Here is a tiny trained network, its code and every weight. The questions are about switching its units off for an input and a target symbol, where a switched-off unit gives its printed mean instead of its output.

import numpy as np


def w(rows, s, z=0):
    codes = np.array(rows[::2]) - 128.0
    scale = np.full(codes.shape[1], s)
    scale[-1] = z or s
    return codes * scale


def f(y):
    return np.maximum(y, 0)


def softmax(a):
    e = np.exp(a - a.max(-1, keepdims=True))
    return e / e.sum(-1, keepdims=True)


def log_softmax(a):
    a = a - a.max(-1, keepdims=True)
    return a - np.log(np.exp(a).sum(-1, keepdims=True))


def net(x, mask):
    ids = ['αβγδεζημπστφω'.index(c) for c in x.split()]
    T = len(ids)
    res = E[ids] + P[:T]
    r = res
    for j in range(3):
        rows = slice(2 * j, 2 * j + 2)
        q, k, v = (r @ M[0][rows].T for M in (Q, K, V))
        z = softmax(np.where(np.tri(T) > 0, q @ k.T / 2**0.5, -1e9)) @ v
        o = O[0][rows]
        res = res + np.where(mask[j], z, o[:, -1]) @ o[:, :-1]
    y = f(res @ A[0][:, :-1].T + A[0][:, -1])
    res = res + np.where(mask[3:15], y, B[0][:, -1]) @ B[0][:, :-1]
    return log_softmax(res[-1] @ U[:, :-1].T + U[:, -1])


Q, K, V, O, A, B = {}, {}, {}, {}, {}, {}
E = w([
[178,121,115,195,122,122,59,112,171,146,141,83],'α',
[102,93,144,119,108,120,129,131,201,72,87,141],'β',
[50,97,156,153,159,175,156,163,124,62,128,28],'γ',
[104,143,63,110,65,190,219,115,120,131,94,158],'δ',
[169,111,133,118,207,138,131,117,109,219,106,59],'ε',
[137,121,70,107,180,128,63,135,187,165,58,108],'ζ',
[199,167,157,40,106,117,74,100,77,138,73,188],'η',
[172,109,98,141,81,124,114,104,46,149,130,167],'μ',
[59,6,145,100,191,146,115,156,121,153,100,142],'π',
[113,184,231,211,118,139,95,114,105,110,146,107],'σ',
[177,146,189,18,144,166,90,157,180,93,92,120],'τ',
[144,93,198,69,111,147,224,169,112,141,52,146],'φ',
[124,81,188,131,94,105,180,62,84,121,144,140],'ω',
],0.019)
P = w([
[232,69,118,125,100,197,106,55,246,181,169,168],'0',
[109,162,125,136,167,169,130,86,100,75,127,185],'1',
[87,96,179,98,69,117,93,81,128,207,78,73],'2',
[176,85,112,138,164,84,167,148,176,176,186,153],'3',
[89,161,138,136,165,175,106,107,84,64,135,181],'4',
[91,83,169,124,78,112,95,92,121,209,71,60],'5',
[158,86,113,139,156,71,182,168,152,164,185,138],'6',
[84,180,132,141,182,162,111,123,80,59,120,169],'7',
[93,94,179,111,73,105,90,89,119,209,67,65],'8',
[166,113,119,122,136,56,183,195,135,165,179,143],'9',
[89,180,141,151,162,174,112,127,78,50,119,173],'10',
[94,94,179,112,74,109,94,94,126,207,66,68],'11',
[168,123,129,101,145,45,180,217,105,172,175,136],'12',
[93,173,147,151,155,194,89,129,74,51,122,191],'13',
],0.013)
Q[0] = w([
[114,152,107,143,221,148,116,91,112,121,159,173],'h0',
[90,77,128,128,67,141,78,100,123,165,2,70],'h0',
[98,105,197,123,44,139,107,89,141,210,86,86],'h1',
[93,110,107,200,199,79,146,164,88,131,128,218],'h1',
[102,76,149,114,16,132,59,89,102,184,15,47],'h2',
[95,117,16,153,137,144,133,133,86,118,107,182],'h2',
],0.0078)
K[0] = w([
[86,163,114,138,193,77,100,79,49,126,135,193],'h0',
[160,71,65,95,139,254,142,119,215,109,97,86],'h0',
[186,98,167,152,116,230,144,59,158,172,186,142],'h1',
[57,132,107,178,149,68,122,176,85,151,132,174],'h1',
[185,85,134,161,126,169,120,40,189,187,99,195],'h2',
[124,103,36,149,112,141,112,144,81,103,112,129],'h2',
],0.0086)
V[0] = w([
[74,128,94,122,165,126,107,132,135,146,116,165],'h0',
[145,165,75,139,111,155,110,87,187,114,141,90],'h0',
[128,200,179,10,196,199,88,187,169,60,2,179],'h1',
[105,103,168,138,69,177,56,170,142,48,202,109],'h1',
[131,226,90,173,69,234,130,160,78,131,121,142],'h2',
[122,138,183,132,102,158,182,120,226,77,195,127],'h2',
],0.007)
O[0] = w([
[80,131,105,131,42,127,118,93,146,94,99,128,86],'h0',
[145,89,129,170,132,68,128,206,127,92,92,168,132],'h0',
[65,62,110,113,149,138,61,111,92,143,182,201,255],'h1',
[89,130,116,86,86,94,152,114,170,129,204,99,159],'h1',
[121,139,103,136,4,183,105,186,115,154,149,133,98],'h2',
[122,218,113,156,209,123,198,136,161,176,117,191,207],'h2',
],0.011,0.0047)
A[0] = w([
[105,189,176,230,149,150,83,132,113,64,183,129,125],'n0',
[69,155,93,92,120,235,234,146,123,29,126,243,98],'n1',
[203,178,170,91,127,188,87,135,36,3,199,124,41],'n2',
[45,187,91,68,179,175,65,200,192,10,107,99,75],'n3',
[172,148,10,136,125,216,108,73,101,50,172,139,99],'n4',
[65,173,148,214,109,171,154,85,74,67,175,129,61],'n5',
[186,106,93,21,122,109,130,171,136,201,139,132,129],'n6',
[88,210,101,179,216,255,63,127,110,73,105,132,112],'n7',
[108,57,96,86,130,165,219,203,108,94,136,79,254],'n8',
[195,158,184,150,107,94,216,179,140,138,83,28,65],'n9',
[185,143,113,137,149,143,165,175,174,251,156,95,102],'n10',
[133,203,98,193,88,104,90,17,109,55,118,181,124],'n11',
],0.0068,0.0051)
B[0] = w([
[183,70,129,79,164,58,133,123,154,112,160,186,240],'n0',
[168,160,207,91,148,77,43,125,87,103,137,77,247],'n1',
[69,151,103,103,188,97,166,143,124,139,168,114,214],'n2',
[131,85,140,181,64,58,131,132,120,151,58,182,202],'n3',
[205,146,2,185,142,65,125,127,123,122,154,145,190],'n4',
[109,133,130,94,17,152,185,124,118,91,183,24,214],'n5',
[135,114,95,170,77,120,204,93,162,94,154,112,214],'n6',
[133,173,148,147,109,171,155,174,195,208,111,104,255],'n7',
[192,115,125,111,132,127,122,90,171,148,106,154,213],'n8',
[107,131,40,77,125,156,76,170,98,126,141,120,232],'n9',
[80,127,144,165,101,118,120,101,143,72,114,169,219],'n10',
[104,194,112,151,98,173,155,112,120,56,51,191,202],'n11',
],0.009,0.0068)
U = w([
[104,100,47,99,163,47,167,217,55,69,161,130,112],'α',
[233,128,100,189,191,99,199,93,168,137,146,173,211],'β',
[171,80,110,85,128,10,146,118,140,157,181,60,144],'γ',
[105,133,138,187,101,157,148,201,95,177,85,189,76],'δ',
[186,133,177,115,192,152,105,158,74,114,96,98,125],'ε',
[113,105,173,172,121,73,122,131,85,51,75,156,3],'ζ',
[79,98,168,123,95,218,66,62,107,154,136,117,233],'η',
[154,150,115,90,114,173,62,118,122,144,134,74,140],'μ',
[89,146,145,132,158,132,126,1,99,62,108,76,91],'π',
[20,191,119,118,75,157,172,101,160,186,148,142,70],'σ',
[73,139,106,85,159,63,115,181,79,207,180,145,34],'τ',
[141,174,151,157,168,211,130,98,111,239,127,119,175],'φ',
[78,205,80,82,209,154,113,118,97,108,105,136,80],'ω',
],0.0063,0.0031)

Each question gives the input, a string of symbols that net reads in full, and the target symbol t.
The units are the heads (2 rows each of Q, K, V and O) and the neurons (one row each of A and B). Each row of codes is followed by its name. A weight is (code - 128) times the scale printed after its matrix; where a second scale follows, it is the last column's (O, A, B and U).
mask holds one flag per unit, heads first, then neurons. A switched-off unit (its flag False) gives its mean, the last column of its rows in O or B, instead of its output. The means were averaged over made-up inputs and are rounded, as every weight is.
A unit's drop is (log p(t) with every unit on - log p(t) with that unit switched off) / (log p(t) with every unit on - log p(t) with every unit switched off).
The circuit of an input: a set's keep is (log p(t) with only the set's units on - log p(t) with every unit switched off) / (log p(t) with every unit on - log p(t) with every unit switched off). Starting from the 12 units with the biggest drops (on a tie, the unit counted first), units are removed one at a time, each time the one whose removal leaves the highest keep (on an exact tie, the one counted first), for as long as the keep stays at least 0.8.
circuit, biggest first: the units of the circuit, biggest drop first
most important unit: the unit with the biggest drop
top k neurons: the k neurons with the biggest drops, biggest first
which heads matter: for each layer, one digit per head in row order, 1 if its drop is at least 0.15 and else 0, layers parted by /
input φ γ β η β δ μ γ τ α σ η ζ ζ, target δ: most important unit => n3
input φ η φ β σ π σ η σ ζ τ ε, target φ: circuit, biggest first => (h2; n0; h0)
input μ γ γ φ τ η ε τ φ η ε ε, target μ: which heads matter => 011
input μ ζ τ ω η σ η η ω, target μ: circuit, biggest first => (h1; n9; h2)
input ω β δ, target ω: circuit, biggest first => (n9; h1; h2)
input τ δ φ η σ ω, target τ: circuit, biggest first => (h1; h2)
input π γ φ ω ω μ π ζ φ β ω β, target π: circuit, biggest first => (h2; h0)
input α ζ τ σ σ γ, target α: circuit, biggest first => (n9; h0; h1)
input η γ ω, target η: circuit, biggest first => (h1; h2)
input α σ η σ μ γ α τ ζ, target α: circuit, biggest first => (n9; h0; h1)
input σ ε δ μ ζ η α ω φ ζ τ μ η σ, target σ: circuit, biggest first => (n7; n5)
input α μ μ η η γ α δ, target μ: circuit, biggest first => (n1; h2)
input φ γ μ, target φ: which heads matter => 111
input γ η σ φ δ ω η β σ γ φ β σ γ, target γ: which heads matter => 000
input γ μ π, target γ: most important unit => h1
input τ μ μ ω δ γ π β, target ζ: circuit, biggest first => (n3; n1)
input σ γ ω, target σ: circuit, biggest first => (h2; h1)
input δ γ γ ε η η ε ω μ ζ γ ω τ, target β: which heads matter => 000
input γ φ μ β τ σ ω τ σ, target γ: which heads matter => 110
input ω σ η, target ω: most important unit => n9
input δ μ σ, target δ: circuit, biggest first => (h2; h0)
input ε ω δ τ β α, target ε: circuit, biggest first => (h1; h2; n6)
input τ τ γ μ α σ τ β σ μ σ β σ σ, target σ: which heads matter => 000
input σ ζ δ ε γ η β φ, target ε: which heads matter => 000
input γ ζ τ δ γ τ, target γ: top 2 neurons => (n11; n6)
input ζ α δ σ τ η τ η γ ω β γ η μ, target α: top 2 neurons => (n4; n2)
input α τ η γ γ τ τ τ δ, target α: most important unit => n9
